Below is a small trained network, with its code and all its weights. Each question gives an input and a class and asks what happens when units are switched off, that is, made to give their printed mean instead of their output.

import numpy as np


def w(rows, s, z=0):
    codes = np.array(rows[::2]) - 128.0
    scale = np.full(codes.shape[1], s)
    scale[-1] = z or s
    return codes * scale


def f(y):
    return np.maximum(y, 0)


def log_softmax(a):
    a = a - a.max(-1, keepdims=True)
    return a - np.log(np.exp(a).sum(-1, keepdims=True))


def net(x, mask):
    res = np.array(x, float).reshape(1, 6) / 4 @ E
    y = f(res @ A[0][:, :-1].T + A[0][:, -1])
    res = res + np.where(mask, y, B[0][:, -1]) @ B[0][:, :-1]
    return log_softmax(res[-1] @ U[:, :-1].T + U[:, -1])


A, B = {}, {}
E = w([
[77,38,26,161,165,194,22],'x0',
[129,132,126,131,124,131,129],'x1',
[129,140,126,140,117,144,132],'x2',
[217,47,182,246,134,59,118],'x3',
[129,127,131,127,98,129,119],'x4',
[240,250,155,118,192,175,5],'x5',
],0.012)
A[0] = w([
[121,174,127,66,111,97,159,206],'n1',
[47,146,137,50,95,144,197,254],'n2',
[167,169,167,109,132,105,167,200],'n3',
[59,125,87,76,128,116,123,145],'n4',
[111,102,152,156,89,104,209,187],'n5',
[104,149,46,123,138,177,120,141],'n6',
[104,138,180,127,104,119,247,213],'n7',
[169,181,224,140,121,124,89,144],'n8',
[132,190,111,30,155,158,83,152],'n9',
[190,134,189,164,127,58,161,179],'n10',
[134,87,73,142,128,153,76,131],'n11',
[109,50,144,191,131,143,187,162],'n12',
[125,128,118,106,104,148,81,116],'n13',
[195,102,126,229,142,132,56,62],'n14',
[116,136,117,88,136,142,182,210],'n15',
[61,63,65,143,106,157,144,162],'n16',
],0.016,0.0075)
B[0] = w([
[224,197,48,143,104,142,124,198],'n1',
[205,215,24,131,191,76,165,254],'n2',
[165,145,180,62,114,162,190,207],'n3',
[79,149,53,143,119,119,164,201],'n4',
[172,48,95,82,132,45,57,225],'n5',
[64,154,73,114,150,138,90,201],'n6',
[192,119,101,98,141,86,51,239],'n7',
[117,190,189,80,146,145,159,228],'n8',
[147,101,69,117,90,247,61,235],'n9',
[133,120,226,74,110,123,127,239],'n10',
[90,130,53,218,146,81,93,201],'n11',
[107,65,171,162,29,74,137,225],'n12',
[110,141,107,156,143,139,102,163],'n13',
[156,164,144,191,203,21,78,235],'n14',
[171,157,39,86,147,113,154,187],'n15',
[6,131,111,141,112,107,208,239],'n16',
],0.011,0.023)
U = w([
[166,160,81,160,201,71,104,231],'0',
[168,153,115,87,78,250,143,75],'1',
[30,134,67,127,125,140,227,213],'2',
[67,101,78,151,132,222,35,110],'3',
[160,22,152,67,60,103,98,155],'4',
[118,153,242,95,140,154,149,7],'5',
[48,20,166,209,76,95,153,80],'6',
],0.012,0.0017)

Each question gives the input, the list of numbers given to net, and the class t.
The units are the neurons (one row each of A and B). Each row of codes is followed by its name. A weight is (code - 128) times the scale printed after its matrix; where a second scale follows, it is the last column's (A, B and U).
mask holds one flag per neuron, in row order. A switched-off neuron (its flag False) gives its mean, the last column of its row in B, instead of its output. The means were averaged over made-up inputs and are rounded, as every weight is.
A unit's drop is (log p(t) with every unit on - log p(t) with that unit switched off) / (log p(t) with every unit on - log p(t) with every unit switched off).
The circuit of an input: a set's keep is (log p(t) with only the set's units on - log p(t) with every unit switched off) / (log p(t) with every unit on - log p(t) with every unit switched off). Starting from the 12 units with the biggest drops (on a tie, the unit counted first), units are removed one at a time, each time the one whose removal leaves the highest keep (on an exact tie, the one counted first), for as long as the keep stays at least 0.8.
circuit, biggest first: the units of the circuit, biggest drop first
top k neurons: the k neurons with the biggest drops, biggest first
drop when u is switched off: that unit's drop, to one decimal
input [-2,-8,-8,-8,6,3], class 1: circuit, biggest first : n9
input [1,-7,-6,-4,3,-7], class 2: top 2 neurons : n16, n14
input [-6,-5,-8,1,-5,8], class 5: top 2 neurons : n8, n10
input [1,-8,5,6,3,-8], class 6: top 2 neurons : n16, n12
input [1,-5,-1,-7,5,-4], class 2: top 3 neurons : n16, n14, n4
input [1,1,7,-5,1,-3], class 2: top 3 neurons : n14, n16, n4
input [0,1,3,2,1,7], class 5: top 2 neurons : n2, n8
input [-5,2,3,-8,-3,2], class 1: top 2 neurons : n9, n14
input [1,-3,6,0,5,-1], class 2: top 3 neurons : n14, n7, n9
input [-5,-1,-5,-6,3,2], class 1: drop when n9 is switched off : 0.2
input [-5,-3,3,1,-1,8], class 5: drop when n8 is switched off : 0.2
input [-8,-8,5,3,2,0], class 4: drop when n7 is switched off : 0.4
